Below is a small trained network, with its code and all its weights. Each question gives an input and a class and asks what happens when units are switched off, that is, made to give their printed mean instead of their output.

import numpy as np


def w(rows, s, z=0):
    codes = np.array(rows[::2]) - 128.0
    scale = np.full(codes.shape[1], s)
    scale[-1] = z or s
    return codes * scale


def norm(h):
    return h / np.sqrt((h * h).mean(-1, keepdims=True) + 1e-5)


def f(y):
    return y / 2 * (1 + np.tanh(0.7978845608 * (y + 0.044715 * y**3)))


def log_softmax(a):
    a = a - a.max(-1, keepdims=True)
    return a - np.log(np.exp(a).sum(-1, keepdims=True))


def net(x, mask):
    res = np.array(x, float).reshape(1, 2) / 4 @ E
    u = 0
    for l in range(3):
        y = f(norm(res) @ A[l][:, :-1].T + A[l][:, -1])
        res = res + np.where(mask[u : u + 6], y, B[l][:, -1]) @ B[l][:, :-1]
        u += 6
    return log_softmax(norm(res)[-1] @ U[:, :-1].T + U[:, -1])


A, B = {}, {}
E = w([
[133,247,135,63,134,51,89,245,121],'x0',
[142,71,143,1,163,226,128,176,179],'x1',
],0.0032)
A[0] = w([
[207,204,119,68,155,85,111,207,57,71],'0.n1',
[25,80,149,27,153,152,184,131,169,19],'0.n2',
[2,77,90,53,116,161,181,175,173,1],'0.n3',
[97,214,129,229,67,49,149,61,41,214],'0.n4',
[180,132,160,155,109,156,118,151,115,124],'0.n5',
[144,10,56,202,88,208,191,34,111,81],'0.n6',
],0.0025,0.0019)
B[0] = w([
[35,66,109,88,116,134,187,121,196,171],'0.n1',
[226,150,85,118,82,78,69,48,50,142],'0.n2',
[241,182,21,181,93,131,82,91,101,127],'0.n3',
[204,110,120,64,146,197,80,144,112,249],'0.n4',
[128,139,124,130,119,139,136,128,127,127],'0.n5',
[4,157,138,87,129,143,128,214,162,253],'0.n6',
],0.0029,0.0028)
A[1] = w([
[176,164,126,70,134,62,83,194,160,173],'1.n1',
[133,140,156,235,95,29,134,97,99,50],'1.n2',
[68,178,116,231,130,78,135,133,70,106],'1.n3',
[143,178,129,253,145,48,114,84,93,2],'1.n4',
[65,91,144,52,166,195,140,213,204,128],'1.n5',
[168,130,102,137,188,173,57,114,52,159],'1.n6',
],0.0032,0.0016)
B[1] = w([
[74,61,120,191,113,176,147,62,137,199],'1.n1',
[251,97,104,3,202,232,137,93,206,132],'1.n2',
[196,146,23,18,81,153,57,88,119,143],'1.n3',
[254,117,78,23,158,180,170,102,124,137],'1.n4',
[220,174,78,148,102,103,90,39,54,253],'1.n5',
[109,169,57,105,73,91,151,70,106,154],'1.n6',
],0.003,0.0038)
A[2] = w([
[180,83,171,62,191,202,137,180,182,66],'2.n1',
[123,84,91,162,121,144,169,59,94,252],'2.n2',
[133,190,95,247,133,104,107,94,79,60],'2.n3',
[158,181,99,133,110,101,99,103,74,167],'2.n4',
[101,187,140,110,168,62,136,253,169,141],'2.n5',
[66,57,163,210,193,152,222,118,207,40],'2.n6',
],0.0044,0.0011)
B[2] = w([
[199,192,134,211,156,5,179,137,121,167],'2.n1',
[96,186,160,126,139,49,116,212,141,255],'2.n2',
[176,86,208,56,181,127,165,178,158,170],'2.n3',
[106,69,178,174,155,146,184,147,159,202],'2.n4',
[20,36,110,236,87,188,125,18,111,187],'2.n5',
[1,250,55,146,41,53,59,157,74,182],'2.n6',
],0.0037,0.0034)
U = w([
[26,129,106,146,103,131,108,115,123,135],'0',
[239,130,105,99,140,135,132,109,128,135],'1',
[135,112,250,124,175,103,156,196,144,120],'2',
[183,210,234,194,57,200,146,141,156,6],'3',
],0.018,0.024)

Each question gives the input, the list of numbers given to net, and the class t.
The units are the neurons (one row each of A and B). Each row of codes is followed by its name. A weight is (code - 128) times the scale printed after its matrix; where a second scale follows, it is the last column's (A, B and U).
mask holds one flag per neuron, layer by layer. A switched-off neuron (its flag False) gives its mean, the last column of its row in B, instead of its output. The means were averaged over made-up inputs and are rounded, as every weight is.
A unit's drop is (log p(t) with every unit on - log p(t) with that unit switched off) / (log p(t) with every unit on - log p(t) with every unit switched off).
The circuit of an input: a set's keep is (log p(t) with only the set's units on - log p(t) with every unit switched off) / (log p(t) with every unit on - log p(t) with every unit switched off). Starting from the 12 units with the biggest drops (on a tie, the unit counted first), units are removed one at a time, each time the one whose removal leaves the highest keep (on an exact tie, the one counted first), for as long as the keep stays at least 0.8.
units of the circuit, in order: the units of the circuit, biggest drop first
top k neurons: the k neurons with the biggest drops, biggest first
k most important neurons of layer l: the k neurons of layer l with the biggest drops, biggest first
drop when u is switched off: that unit's drop, to one decimal
input [8,6], class 0: units of the circuit, in order => [2.n5]
input [3,0], class 2: units of the circuit, in order => [0.n6 1.n1 2.n3]
input [3,-1], class 2: units of the circuit, in order => [1.n1 2.n3]
input [0,3], class 2: 2 most important neurons of layer 1 => [1.n2 1.n3]
input [7,7], class 0: 2 most important neurons of layer 1 => [1.n2 1.n4]
input [2,-3], class 2: top 2 neurons => [0.n4 1.n1]
input [3,-3], class 2: top 3 neurons => [0.n4 1.n1 0.n6]
input [2,0], class 2: top 2 neurons => [1.n5 0.n6]
input [0,4], class 1: top 3 neurons => [2.n6 2.n5 2.n3]
input [5,7], class 1: drop when 0.n6 is switched off => 0.1
input [4,8], class 1: drop when 0.n3 is switched off => 0.0
input [1,-2], class 2: drop when 0.n4 is switched off => 1.6
input [0,-2], class 2: drop when 0.n4 is switched off => 1.3
input [8,3], class 0: most important neuron of layer 2 => [2.n5]
